Below is a small trained network, with its code and all its weights. Each question gives an input and a target symbol and asks what happens when units are switched off, that is, made to give their printed mean instead of their output.

import numpy as np


def w(rows, s, z=0):
    codes = np.array(rows[::2]) - 128.0
    scale = np.full(codes.shape[1], s)
    scale[-1] = z or s
    return codes * scale


def norm(h):
    return h / np.sqrt((h * h).mean(-1, keepdims=True) + 1e-5)


def f(y):
    return np.maximum(y, 0)


def softmax(a):
    e = np.exp(a - a.max(-1, keepdims=True))
    return e / e.sum(-1, keepdims=True)


def log_softmax(a):
    a = a - a.max(-1, keepdims=True)
    return a - np.log(np.exp(a).sum(-1, keepdims=True))


def net(x, mask):
    ids = ['ΓΦΩβδλμτ'.index(c) for c in x.split()]
    T = len(ids)
    res = E[ids] + P[:T]
    r = norm(res)
    for j in range(3):
        rows = slice(3 * j, 3 * j + 3)
        q, k, v = (r @ M[0][rows].T for M in (Q, K, V))
        z = softmax(np.where(np.tri(T) > 0, q @ k.T / 3**0.5, -1e9)) @ v
        o = O[0][rows]
        res = res + np.where(mask[j], z, o[:, -1]) @ o[:, :-1]
    y = f(norm(res) @ A[0][:, :-1].T + A[0][:, -1])
    res = res + np.where(mask[3:11], y, B[0][:, -1]) @ B[0][:, :-1]
    return log_softmax(norm(res)[-1] @ U[:, :-1].T + U[:, -1])


Q, K, V, O, A, B = {}, {}, {}, {}, {}, {}
E = w([
[202,104,91,116,58,96,222,137,157],'Γ',
[120,109,63,193,171,120,104,37,19],'Φ',
[193,122,113,139,180,21,104,193,107],'Ω',
[82,186,134,134,40,116,19,127,104],'β',
[124,147,69,58,36,79,128,55,160],'δ',
[123,162,97,96,191,98,191,170,134],'λ',
[107,182,135,170,63,109,143,2,134],'μ',
[129,157,68,185,65,205,129,221,96],'τ',
],0.018)
P = w([
[13,80,163,133,89,76,162,170,120],'0',
[102,127,178,86,84,92,182,165,59],'1',
[57,111,123,133,112,101,146,175,152],'2',
[124,160,156,94,102,107,176,142,83],'3',
[81,127,97,151,130,100,140,165,172],'4',
[150,174,138,91,123,115,158,128,101],'5',
[100,137,84,150,153,118,131,151,187],'6',
[173,199,125,93,138,127,154,125,111],'7',
[120,152,73,152,162,127,123,140,217],'8',
[207,222,124,94,155,140,141,119,124],'9',
[141,168,60,159,184,139,107,141,252],'10',
[226,244,109,80,175,161,120,115,150],'11',
[132,196,51,143,156,121,133,125,192],'12',
],0.013)
Q[0] = w([
[86,2,175,102,138,122,116,126,142],'H1',
[152,191,106,128,138,102,118,122,109],'H1',
[98,157,77,169,137,97,118,134,172],'H1',
[168,224,68,126,101,138,116,122,115],'H2',
[80,67,146,136,128,142,105,149,176],'H2',
[152,102,220,67,128,175,118,133,92],'H2',
[127,122,140,158,106,135,115,123,156],'H3',
[118,99,196,127,136,149,99,158,136],'H3',
[108,156,112,118,136,92,100,124,125],'H3',
],0.02)
K[0] = w([
[95,86,181,114,83,123,173,148,69],'H1',
[165,162,27,170,119,143,85,128,176],'H1',
[238,251,104,89,124,157,126,112,62],'H1',
[174,130,112,166,155,136,115,115,176],'H2',
[136,114,214,97,106,115,161,131,40],'H2',
[4,36,147,171,106,71,156,167,147],'H2',
[134,96,141,126,139,108,79,146,86],'H3',
[80,44,201,113,76,93,117,163,86],'H3',
[191,179,86,129,72,143,101,176,137],'H3',
],0.013)
V[0] = w([
[194,115,160,208,9,164,99,190,170],'H1',
[51,151,154,65,132,21,21,151,111],'H1',
[230,214,151,52,165,98,149,218,188],'H1',
[240,39,168,199,181,124,182,151,52],'H2',
[111,254,239,225,133,62,136,125,89],'H2',
[151,128,195,148,114,129,225,130,156],'H2',
[177,99,92,155,140,50,200,22,149],'H3',
[16,206,150,181,159,111,124,173,64],'H3',
[106,222,133,71,197,182,158,126,194],'H3',
],0.0068)
O[0] = w([
[119,124,125,206,146,127,233,123,97,69],'H1',
[85,139,68,175,156,175,36,65,96,160],'H1',
[183,150,184,159,77,106,112,135,37,91],'H1',
[169,137,117,90,78,54,138,60,127,51],'H2',
[181,184,151,43,222,148,167,144,1,194],'H2',
[3,150,216,89,176,180,153,61,118,114],'H2',
[128,227,108,167,131,58,134,160,144,253],'H3',
[245,169,186,113,196,197,119,171,79,185],'H3',
[119,182,203,111,229,168,122,160,154,135],'H3',
],0.0075,0.0051)
A[0] = w([
[115,154,109,33,39,140,123,219,125,254],'N1',
[191,141,60,169,150,118,140,98,112,128],'N2',
[124,102,124,62,194,89,85,110,82,55],'N3',
[88,116,122,73,137,51,196,63,190,167],'N4',
[147,129,117,96,142,152,87,183,81,205],'N5',
[155,104,176,150,120,81,116,186,136,156],'N6',
[156,169,104,255,140,147,138,134,158,193],'N7',
[89,70,144,149,158,50,96,225,66,123],'N8',
],0.0087,0.0035)
B[0] = w([
[151,127,189,210,165,55,164,153,240,250],'N1',
[120,131,121,97,150,141,209,104,132,242],'N2',
[130,142,130,141,170,102,137,137,173,176],'N3',
[102,141,139,41,142,188,153,113,121,222],'N4',
[137,125,99,254,121,110,117,68,150,218],'N5',
[169,148,172,103,67,84,107,67,96,158],'N6',
[76,144,139,135,31,189,127,111,102,254],'N7',
[166,124,150,106,86,127,46,147,88,174],'N8',
],0.01,0.0067)
U = w([
[50,143,194,68,60,161,91,153,126,188],'Γ',
[130,77,92,122,123,104,138,126,216,145],'Φ',
[193,117,81,98,97,94,72,159,70,200],'Ω',
[110,133,83,104,149,207,101,142,67,177],'β',
[92,84,141,234,70,170,70,187,175,52],'δ',
[162,91,240,170,139,110,21,102,135,117],'λ',
[73,184,207,127,252,156,121,254,108,2],'μ',
[207,14,193,167,78,202,213,190,145,131],'τ',
],0.0086,0.0043)

Each question gives the input, a string of symbols that net reads in full, and the target symbol t.
The units are the heads (3 rows each of Q, K, V and O) and the neurons (one row each of A and B). Each row of codes is followed by its name. A weight is (code - 128) times the scale printed after its matrix; where a second scale follows, it is the last column's (O, A, B and U).
mask holds one flag per unit, heads first, then neurons. A switched-off unit (its flag False) gives its mean, the last column of its rows in O or B, instead of its output. The means were averaged over made-up inputs and are rounded, as every weight is.
A unit's drop is (log p(t) with every unit on - log p(t) with that unit switched off) / (log p(t) with every unit on - log p(t) with every unit switched off).
The circuit of an input: a set's keep is (log p(t) with only the set's units on - log p(t) with every unit switched off) / (log p(t) with every unit on - log p(t) with every unit switched off). Starting from all 11 units, units are removed one at a time, each time the one whose removal leaves the highest keep (on an exact tie, the one counted first), for as long as the keep stays at least 0.8.
circuit, biggest first: the units of the circuit, biggest drop first
unit that matters most: the unit with the biggest drop
k most important neurons: the k neurons with the biggest drops, biggest first
heads that matter: for each layer, one digit per head in row order, 1 if its drop is at least 0.15 and else 0, layers parted by /
input δ δ λ τ μ β λ μ δ τ μ, target τ: circuit, biggest first : [H1]
input Φ τ δ, target τ: heads that matter : 101
input Φ λ δ Φ τ λ μ μ δ β, target δ: heads that matter : 010
input Ω τ δ δ Γ, target δ: heads that matter : 010
input Ω μ Φ δ μ μ, target β: circuit, biggest first : [N1 H2]
input Ω β Φ μ Γ β τ Φ Φ μ Φ, target μ: heads that matter : 110
input Φ Φ Γ λ λ δ λ Φ, target λ: circuit, biggest first : [H1 N5]
input Φ τ Φ Φ Ω τ β, target λ: circuit, biggest first : [H3 N7]
input Φ β Φ τ Ω, target Ω: heads that matter : 100
input Φ τ Γ δ Φ Φ, target Φ: circuit, biggest first : [H1 H2]
input μ Φ Ω τ Γ Γ μ Ω τ λ Φ τ, target δ: circuit, biggest first : [N5 N1]
input Φ τ β λ Γ Φ Φ, target Φ: heads that matter : 110
input Ω δ Γ Φ Φ μ μ δ Ω λ δ, target λ: circuit, biggest first : [H1 N1]
input Φ Γ λ λ Γ τ Φ μ μ Ω μ Φ, target μ: heads that matter : 111
input Ω δ Φ Ω, target Φ: circuit, biggest first : [H1 H3]
input Γ λ Γ β λ Φ μ β, target μ: circuit, biggest first : [H2]
input Φ Φ Φ Γ μ β β Φ Γ λ δ λ Ω, target λ: circuit, biggest first : [H1 H3 N6]
input Φ μ Φ λ μ δ, target μ: circuit, biggest first : [H2 N1]
input Φ β τ Φ Φ Φ δ Γ μ δ Φ, target δ: 2 most important neurons : [N4 N7]
input Φ Ω τ Ω, target τ: circuit, biggest first : [H3]
input Γ Φ δ λ δ Φ Γ Φ, target Γ: heads that matter : 011
input β τ λ Φ μ Ω Φ, target Ω: heads that matter : 110
input Ω Ω μ τ β Ω Ω τ Φ τ δ μ μ, target β: heads that matter : 010
input Ω β μ μ τ τ, target τ: heads that matter : 100
input μ Γ Φ Φ Ω, target Ω: heads that matter : 010
input Φ Γ μ δ Φ δ τ μ λ Γ μ μ τ, target μ: heads that matter : 011
input τ τ λ δ μ δ δ τ μ β Γ Γ λ, target Γ: unit that matters most : H2
input τ Φ Ω, target λ: heads that matter : 001
input Ω μ Γ Γ μ Φ Γ Ω Ω μ, target Ω: 2 most important neurons : [N1 N4]
